A =
114, 145, 111, 95, 136, 97, 108, 114
139, 126, 71, 108, 112, 90, 97, 147
138, 120, 106, 158, 94, 136, 131, 93
145, 138, 85, 82, 139, 113, 89, 113
153, 141, 94, 94, 141, 85, 100, 121
120, 150, 106, 119, 108, 64, 107, 96
139, 121, 113, 106, 111, 91, 94, 150
115, 133, 122, 110, 104, 72, 107, 93
119, 137, 81, 141, 107, 95, 136, 75
97, 125, 120, 106, 121, 93, 129, 90
148, 116, 119, 99, 119, 67, 103, 132
151, 121, 71, 140, 77, 141, 95, 87
149, 145, 103, 91, 116, 66, 79, 101
129, 134, 67, 106, 115, 118, 95, 139
143, 126, 64, 163, 88, 121, 126, 116
118, 135, 97, 88, 120, 128, 83, 132
A[-16][-8]	114
A[-4]	[149, 145, 103, 91, 116, 66, 79, 101]
A[15]	[118, 135, 97, 88, 120, 128, 83, 132]
A[2][6]	131
A[2][2]	106
A[-9][1]	133
A[13][1]	134
A[6][1]	121
A[:, -4]	[136, 112, 94, 139, 141, 108, 111, 104, 107, 121, 119, 77, 116, 115, 88, 120]
A[0][-5]	95
A[5][-8]	120
A[11][-8]	151
A[:, 7]	[114, 147, 93, 113, 121, 96, 150, 93, 75, 90, 132, 87, 101, 139, 116, 132]
A[-14][-8]	138
A[-6]	[148, 116, 119, 99, 119, 67, 103, 132]
A[:, 3]	[95, 108, 158, 82, 94, 119, 106, 110, 141, 106, 99, 140, 91, 106, 163, 88]
A[13]	[129, 134, 67, 106, 115, 118, 95, 139]
A[0][-6]	111
A[4]	[153, 141, 94, 94, 141, 85, 100, 121]
A[9][5]	93
A[-15][0]	139
A[-9][6]	107
A[-4][-1]	101
A[5][2]	106
A[-1][0]	118
A[-8][3]	141
A[5][-2]	107
A[7][-3]	72
A[:, -2]	[108, 97, 131, 89, 100, 107, 94, 107, 136, 129, 103, 95, 79, 95, 126, 83]
A[4][-8]	153
A[7][4]	104
A[6]	[139, 121, 113, 106, 111, 91, 94, 150]
A[-4][-4]	116
A[15][2]	97

B =
121,142,103,94,135,139,139,89
88,81,124,155,131,146,93,81
120,104,153,104,106,86,109,85
167,121,147,154,134,123,111,195
154,161,170,141,116,115,131,133
78,103,135,156,117,136,117,95
151,147,173,128,113,124,132,138
87,99,122,140,145,189,122,92
182,164,118,98,145,107,107,170
116,113,135,117,76,113,145,108
164,138,96,121,154,103,158,145
173,158,108,108,145,93,130,152
B[0,0]	121
B[5,7]	95
B[5,2]	135
B[:, 5]	[139, 146, 86, 123, 115, 136, 124, 189, 107, 113, 103, 93]
B[10,0]	164
B[9,3]	117
B[9,5]	113
B[5]	[78, 103, 135, 156, 117, 136, 117, 95]
B[6,7]	138
B[6]	[151, 147, 173, 128, 113, 124, 132, 138]
B[7,6]	122
B[:, 6]	[139, 93, 109, 111, 131, 117, 132, 122, 107, 145, 158, 130]
B[0,1]	142
B[2,6]	109
B[10,1]	138
B[8]	[182, 164, 118, 98, 145, 107, 107, 170]
B[:, 4]	[135, 131, 106, 134, 116, 117, 113, 145, 145, 76, 154, 145]
B[0]	[121, 142, 103, 94, 135, 139, 139, 89]
B[:, 2]	[103, 124, 153, 147, 170, 135, 173, 122, 118, 135, 96, 108]
B[9]	[116, 113, 135, 117, 76, 113, 145, 108]
B[:, 1]	[142, 81, 104, 121, 161, 103, 147, 99, 164, 113, 138, 158]
B[7]	[87, 99, 122, 140, 145, 189, 122, 92]
B[3,2]	147
B[10,5]	103
B[3,5]	123
B[10,6]	158
B[:, 7]	[89, 81, 85, 195, 133, 95, 138, 92, 170, 108, 145, 152]
B[1,4]	131
B[4,3]	141

arr =
162, 123, 128, 127, 109, 86, 145, 160, 135, 149
171, 154, 136, 119, 136, 121, 131, 125, 133, 163
98, 120, 133, 122, 110, 154, 95, 131, 162, 132
152, 117, 176, 107, 107, 108, 110, 107, 153, 126
131, 92, 164, 119, 107, 136, 114, 114, 174, 104
62, 147, 129, 111, 130, 144, 86, 102, 112, 108
111, 155, 136, 93, 124, 121, 97, 129, 168, 130
Rows and columns are counted from 0.
(0, 0) = 162
(0, 8) = 135
(6, 7) = 129
(4, 7) = 114
(3, 8) = 153
(4, 8) = 174
(6, 3) = 93
(6, 5) = 121
(5, 6) = 86
(6, 6) = 97
(3, 4) = 107
(4, 1) = 92
(3, 5) = 108
(3, 2) = 176
(6, 1) = 155
(1, 8) = 133
(0, 6) = 145
(5, 0) = 62
(1, 5) = 121
(5, 2) = 129
(3, 6) = 110
(5, 4) = 130
(1, 7) = 125
(2, 5) = 154
(4, 2) = 164
(0, 9) = 149
(6, 0) = 111
(1, 3) = 119

a =
[[103 100 133 113 106 140 116 125 101 126 138]
 [159 109 126 110 130 153 122 202 107 111 133]]
Rows and columns are counted from 0.
(0, 0)	103
(1, 8)	107
(1, 5)	153
(0, 1)	100
(1, 2)	126
(1, 6)	122
(1, 4)	130
(0, 3)	113

grid =
135, 134, 116, 167, 135, 133, 110, 160, 164, 92, 115, 128, 132
121, 184, 107, 126, 114, 157, 145, 133, 149, 149, 104, 140, 136
Indices start at 0.
row 0 col 0 => 135
row 0 col 2 => 116
row 0 col 9 => 92
row 1 col 0 => 121
row 0 col 1 => 134
row 0 col 8 => 164
row 1 col 5 => 157
row 0 col 6 => 110
row 0 col 7 => 160
row 1 col 8 => 149

m = 87, 131, 119, 109, 135, 118, 146, 88, 122, 138, 96, 182, 140, 138, 141, 110
m[0]	87
m[10]	96
m[7]	88
m[4]	135
m[3]	109
m[2]	119
m[6]	146

W =
105, 158, 135, 97, 159, 101, 96, 114, 97, 117, 135, 195, 90, 158, 152, 96
77, 106, 78, 156, 119, 168, 73, 118, 121, 66, 168, 132, 131, 164, 163, 79
161, 153, 171, 65, 139, 69, 165, 104, 81, 168, 120, 182, 75, 132, 128, 162
118, 121, 119, 113, 121, 123, 119, 110, 101, 112, 151, 153, 105, 153, 150, 121
130, 146, 135, 151, 162, 160, 128, 91, 107, 125, 106, 95, 115, 95, 95, 128
147, 173, 160, 160, 193, 163, 142, 86, 112, 150, 68, 75, 118, 56, 58, 138
137, 165, 155, 131, 172, 128, 132, 114, 121, 148, 91, 122, 118, 95, 95, 128
140, 113, 129, 107, 116, 127, 146, 80, 72, 122, 153, 137, 81, 142, 139, 150
Rows and columns are counted from 0.
(0, 0)	105
(4, 15)	128
(6, 14)	95
(3, 14)	150
(7, 2)	129
(4, 10)	106
(1, 2)	78
(0, 8)	97
(2, 10)	120
(0, 7)	114
(0, 2)	135
(1, 13)	164
(2, 0)	161
(0, 1)	158
(6, 6)	132
(1, 8)	121
(2, 3)	65
(3, 3)	113
(4, 12)	115
(4, 11)	95
(4, 3)	151
(2, 7)	104
(0, 12)	90
(3, 5)	123
(6, 15)	128
(2, 4)	139
(7, 15)	150
(5, 6)	142
(7, 0)	140
(2, 5)	69

X = [[104, 145, 137, 163], [150, 88, 95, 148], [110, 115, 157, 199], [132, 76, 108, 137], [95, 151, 108, 121], [197, 148, 98, 119], [194, 136, 77, 138], [117, 153, 122, 151], [132, 124, 134, 68], [131, 163, 187, 109], [184, 131, 78, 130], [141, 139, 146, 77], [147, 137, 143, 75], [96, 145, 111, 114], [150, 136, 144, 82]]
X[0,-4]: 104
X[-13,-4]: 110
X[13,-3]: 145
X[11,-2]: 146
X[-3,2]: 143
X[-9]: [194, 136, 77, 138]
X[-11,1]: 151
X[9,3]: 109
X[:, 1]: [145, 88, 115, 76, 151, 148, 136, 153, 124, 163, 131, 139, 137, 145, 136]
X[:, 0]: [104, 150, 110, 132, 95, 197, 194, 117, 132, 131, 184, 141, 147, 96, 150]
X[5]: [197, 148, 98, 119]
X[-6,-3]: 163
X[10,-3]: 131
X[2,-2]: 157
X[7,3]: 151
X[14,-1]: 82
X[-11]: [95, 151, 108, 121]
X[-2,-1]: 114
X[9]: [131, 163, 187, 109]
X[-9,1]: 136
X[-1,-4]: 150
X[-14,2]: 95
X[-7,-4]: 132
X[-9,-2]: 77
X[9,-2]: 187
X[-15,2]: 137
X[:, -2]: [137, 95, 157, 108, 108, 98, 77, 122, 134, 187, 78, 146, 143, 111, 144]
X[10,0]: 184

x = [159 157 142 143 154 138 181 149 184 196 158 144 157]
x[-13]	159
x[9]	196
x[-3]	158
x[1]	157
x[6]	181
